Where the symbols take the elements:
σ: q83->q160, q115->q279, q16->q873, q189->q545, q503->q294, q410->q537, q169->q784, q215->q10, q403->q530, q304->q525, q294->q503, q161->q307, q125->q831, q343->q830, q525->q304, q927->q143, q307->q161, q868->q759, q831->q125, q780->q898, q588->q141, q956->q48, q10->q215, q898->q780, q267->q933, q64->q595, q143->q927, q415->q479, q784->q169, q48->q956, q258->q704, q704->q258, q537->q410, q933->q267, q759->q868, q530->q403, q586->q676, q560->q190, q160->q83, q109->q914, q279->q115, q873->q16, q190->q560, q891->q225, q479->q415, q676->q586, q545->q189, q225->q891, q830->q343, q914->q109, q595->q64, q141->q588
γ: q83->q137, q115->q27, q16->q927, q189->q48, q503->q169, q169->q503, q215->q125, q403->q595, q304->q891, q294->q784, q161->q704, q125->q215, q137->q83, q524->q586, q343->q479, q525->q225, q927->q16, q307->q258, q868->q141, q831->q10, q780->q914, q588->q759, q956->q545, q10->q831, q898->q109, q267->q560, q64->q530, q143->q873, q415->q830, q784->q294, q48->q189, q258->q307, q704->q161, q537->q360, q933->q190, q759->q588, q530->q64, q586->q524, q560->q267, q109->q898, q873->q143, q190->q933, q891->q304, q479->q343, q545->q956, q225->q525, q27->q115, q360->q537, q830->q415, q914->q780, q595->q403, q141->q868
ζ: q83->q956, q115->q343, q16->q525, q503->q831, q410->q64, q169->q10, q215->q784, q403->q360, q304->q873, q294->q125, q161->q267, q125->q294, q137->q545, q343->q115, q525->q16, q927->q225, q307->q933, q868->q914, q831->q503, q780->q141, q588->q898, q956->q83, q10->q169, q898->q588, q267->q161, q64->q410, q143->q891, q784->q215, q48->q160, q258->q190, q704->q560, q537->q595, q933->q307, q759->q109, q586->q700, q560->q704, q160->q48, q109->q759, q279->q830, q873->q304, q190->q258, q891->q143, q479->q27, q545->q137, q700->q586, q225->q927, q27->q479, q360->q403, q830->q279, q914->q868, q595->q537, q141->q780
ψ: q83->q700, q115->q560, q16->q595, q503->q109, q410->q304, q169->q898, q215->q141, q403->q927, q304->q410, q294->q914, q161->q479, q125->q868, q524->q545, q343->q704, q525->q537, q927->q403, q307->q415, q868->q125, q831->q759, q780->q784, q588->q10, q956->q586, q10->q588, q898->q169, q267->q27, q64->q873, q143->q530, q415->q307, q784->q780, q48->q676, q258->q830, q704->q343, q537->q525, q759->q831, q530->q143, q586->q956, q560->q115, q109->q503, q279->q190, q873->q64, q190->q279, q479->q161, q676->q48, q545->q524, q700->q83, q225->q360, q27->q267, q360->q225, q830->q258, q914->q294, q595->q16, q141->q215
λ: q83->q525, q115->q759, q16->q956, q189->q143, q503->q704, q169->q161, q215->q933, q403->q524, q304->q160, q294->q258, q161->q169, q125->q190, q137->q225, q524->q403, q343->q109, q525->q83, q927->q545, q307->q784, q868->q279, q831->q560, q780->q415, q588->q27, q956->q16, q10->q267, q898->q479, q267->q10, q64->q676, q143->q189, q415->q780, q784->q307, q48->q873, q258->q294, q704->q503, q537->q700, q933->q215, q759->q115, q586->q595, q560->q831, q160->q304, q109->q343, q279->q868, q873->q48, q190->q125, q479->q898, q676->q64, q545->q927, q700->q537, q225->q137, q27->q588, q830->q914, q914->q830, q595->q586
ω: q83->q560, q115->q700, q16->q503, q189->q307, q503->q16, q410->q868, q169->q927, q215->q891, q403->q898, q304->q125, q294->q873, q161->q545, q125->q304, q137->q267, q524->q479, q343->q586, q525->q831, q927->q169, q307->q189, q868->q410, q831->q525, q780->q530, q588->q360, q956->q704, q10->q225, q898->q403, q267->q137, q64->q914, q143->q784, q784->q143, q48->q258, q258->q48, q704->q956, q537->q759, q759->q537, q530->q780, q586->q343, q560->q83, q160->q190, q109->q595, q873->q294, q190->q160, q891->q215, q479->q524, q676->q830, q545->q161, q700->q115, q225->q10, q360->q588, q830->q676, q914->q64, q595->q109

In the rows, zero is written as 549.

The rows follow the links: the fewer symbols apart two elements are, the more alike their rows tend to be.

Each row is also shifted at random along 6 hidden directions that mean nothing.

Some elements, each with a row of numbers:
q143
[605,665,495,468,539,486,714,526,536,508,574,597,672,447,426,541,485,621,495,555,529,675,564,621,497,620,439,637,562,456,497,507,606,642,508,428,604,561,551,440,510,640,569,514,627,531,509,454,692]
q700
[409,451,586,579,596,559,449,634,571,615,552,558,490,630,539,539,612,511,539,515,593,480,482,640,575,591,647,518,494,525,547,595,501,381,639,604,575,518,578,607,628,462,544,586,562,616,585,544,529]
q525
[518,446,505,616,523,435,527,656,548,473,603,506,578,632,575,515,516,541,531,433,593,595,525,558,457,537,648,566,533,530,644,610,531,578,632,593,620,451,465,579,609,392,513,624,488,619,524,517,495]
q560
[550,559,555,489,527,568,548,396,597,572,503,479,558,472,577,534,445,623,566,556,536,589,468,586,586,587,644,499,462,482,331,473,529,561,606,531,591,602,547,543,511,535,580,584,649,477,532,569,611]
q304
[544,518,477,629,543,473,539,541,578,520,583,494,549,590,606,518,486,526,510,423,578,603,586,400,438,512,721,576,546,606,607,536,546,688,559,545,592,544,470,575,541,505,474,534,451,529,497,562,506]
q27
[270,547,575,506,569,437,585,576,493,501,521,551,653,533,576,488,522,594,536,427,543,557,508,565,513,456,520,565,472,465,611,602,572,681,602,506,518,557,428,613,430,532,600,624,557,513,498,512,551]
q279
[807,607,561,576,590,565,492,550,520,583,481,639,613,660,543,567,601,523,573,581,517,512,540,581,521,509,404,580,525,582,631,581,549,520,443,495,459,599,610,540,548,589,576,559,412,551,580,598,538]
q161
[545,503,520,464,505,419,673,670,469,522,451,529,694,468,481,542,556,645,533,560,579,551,592,649,535,525,443,591,445,468,581,611,523,503,511,555,522,534,531,579,495,486,593,574,535,491,536,506,521]
q115
[624,613,624,603,585,585,489,432,584,574,509,600,654,499,596,678,610,648,571,628,468,475,490,537,590,589,477,519,531,540,398,544,431,426,442,549,456,648,610,529,465,565,637,559,610,504,526,643,538]
q109
[674,598,581,542,536,451,498,685,496,401,556,525,526,602,691,412,487,478,557,441,513,552,552,332,544,410,554,539,580,548,767,573,600,776,548,560,551,506,430,599,563,557,565,524,375,509,501,624,453]
q190
[601,642,502,495,575,587,595,434,567,561,490,536,640,489,497,509,492,645,565,599,489,593,530,628,514,576,491,595,496,514,374,564,572,545,548,491,523,598,528,485,498,568,571,577,564,571,508,535,576]
q10
[673,396,586,541,517,498,597,629,493,505,526,567,641,522,518,575,608,518,566,573,644,598,570,575,558,539,598,553,487,584,635,570,487,479,540,616,551,520,604,621,590,460,539,521,522,540,540,520,514]
q141
[463,484,609,687,587,491,501,611,516,468,555,618,730,557,596,646,742,544,629,581,608,424,648,512,526,499,493,619,570,700,767,633,404,388,435,567,429,545,585,591,510,469,566,545,441,581,559,564,335]
q914
[678,662,590,492,588,583,535,476,573,565,604,514,527,437,586,528,506,628,557,503,485,587,579,402,539,512,572,558,579,551,489,568,527,552,549,511,547,565,505,545,486,600,569,501,585,472,586,578,539]
q410
[786,638,563,528,591,513,550,580,537,577,613,615,597,549,528,516,541,576,494,498,514,601,525,541,486,578,589,613,567,506,533,581,476,532,523,456,582,592,565,529,536,556,546,533,558,529,573,518,569]
q759
[928,611,579,519,533,528,525,528,547,543,566,575,588,512,608,523,481,525,545,527,454,615,509,428,568,530,606,538,575,542,536,524,533,634,525,524,561,617,539,552,458,561,586,555,566,467,530,552,570]
q956
[286,546,506,539,587,531,550,545,514,496,476,505,558,593,466,542,525,592,518,574,541,549,514,739,551,616,429,574,542,453,494,601,662,583,545,565,552,500,534,511,633,571,574,662,552,660,526,563,621]
q48
[647,692,434,500,502,536,636,491,589,567,569,475,502,454,559,514,409,621,473,496,524,585,549,411,491,563,614,583,522,499,378,446,593,740,601,430,592,579,416,459,501,598,535,513,510,446,488,575,652]
q545
[753,585,523,454,491,541,639,557,532,612,541,556,492,517,480,565,498,526,477,612,536,531,548,582,603,632,573,518,488,496,415,446,614,546,589,520,603,522,635,501,536,597,568,501,625,485,566,551,658]

Start, symbols taken left to right, then the element you end at.
Answers are names.
[345,572,586,484,622,601,552,516,565,597,637,598,522,451,482,599,572,607,529,594,516,585,543,607,590,648,524,574,622,523,428,539,479,387,553,490,592,579,602,508,551,561,550,500,728,605,598,503,605]
ω ω γ σ γ ζ ω: q588
[585,469,540,602,497,629,474,572,566,521,550,482,417,586,648,511,491,460,612,554,565,585,580,389,572,485,657,428,585,616,634,506,569,638,553,673,591,515,513,577,647,560,496,491,489,533,546,641,456]
γ ψ ζ ψ ζ: q169
[317,508,583,571,546,492,543,644,540,588,585,492,560,473,591,552,556,595,585,436,610,484,646,438,520,430,609,564,479,587,600,581,430,454,632,595,531,530,481,648,471,462,562,494,501,462,608,539,359]
γ ψ ω ζ ω ζ λ σ: q503
[407,487,552,540,577,477,550,790,499,512,527,618,592,622,465,546,654,540,518,557,555,432,571,702,541,555,435,557,499,476,683,628,566,449,513,616,537,461,617,597,596,453,582,619,543,579,581,492,541]
ω γ ω σ σ ζ: q700
[369,472,632,655,537,496,428,516,592,476,589,542,571,544,679,630,665,505,618,506,589,477,543,371,578,477,643,508,571,644,671,549,458,520,529,610,509,550,559,621,502,484,517,518,560,489,545,604,431]
λ λ σ σ ζ: q898
[532,603,536,507,583,450,520,694,502,477,515,588,586,619,532,489,567,558,467,503,492,493,500,590,507,548,413,599,534,425,635,619,627,614,494,532,529,466,497,556,564,552,630,625,487,539,499,575,586]
ω ζ γ γ γ ψ ψ λ: q588
[556,557,622,519,535,504,580,631,504,535,602,576,560,468,554,498,572,553,514,531,584,571,601,530,528,512,530,595,540,577,615,569,498,491,633,541,567,499,521,598,507,500,519,516,563,535,585,475,476]
λ σ λ ψ ω: q927
[296,515,436,642,565,487,499,597,551,527,504,522,537,720,542,460,559,494,503,440,608,532,566,507,449,515,580,625,505,558,663,610,595,674,539,503,508,514,414,570,553,467,492,605,383,604,495,554,477]
σ σ λ ψ ψ σ λ λ: q525
[599,520,572,636,579,598,538,496,557,529,511,564,649,532,552,588,582,582,630,573,611,574,623,555,541,549,577,611,538,640,566,611,486,476,462,600,506,588,550,555,549,491,524,521,513,590,546,573,464]
λ ζ ω λ λ ω: q258
[418,498,575,508,583,658,561,418,599,589,546,464,530,467,511,542,474,555,599,577,522,707,481,693,604,593,597,487,548,486,360,566,554,531,647,567,651,603,575,538,592,513,541,619,765,644,563,449,634]
ω σ ζ ζ λ λ γ: q891
[483,562,502,605,572,610,559,534,562,577,581,567,505,559,521,562,526,549,510,609,548,564,563,586,513,635,514,576,620,578,518,562,587,530,513,570,628,538,591,528,623,567,503,559,558,611,552,539,573]
λ ψ λ ψ ω σ σ: q294
[373,590,542,565,510,544,577,436,605,495,561,471,575,453,607,611,522,593,578,583,572,574,622,460,532,543,532,543,584,587,534,531,530,625,548,509,533,563,527,522,492,604,511,489,574,500,528,585,515]
ψ ω σ ψ ψ λ: q524
[510,568,582,541,537,468,548,641,529,516,496,536,630,492,590,520,555,614,519,458,525,482,540,470,542,510,566,564,497,481,565,576,472,521,525,583,482,528,476,663,517,511,582,574,498,460,550,603,485]
ω σ ψ λ λ: q48
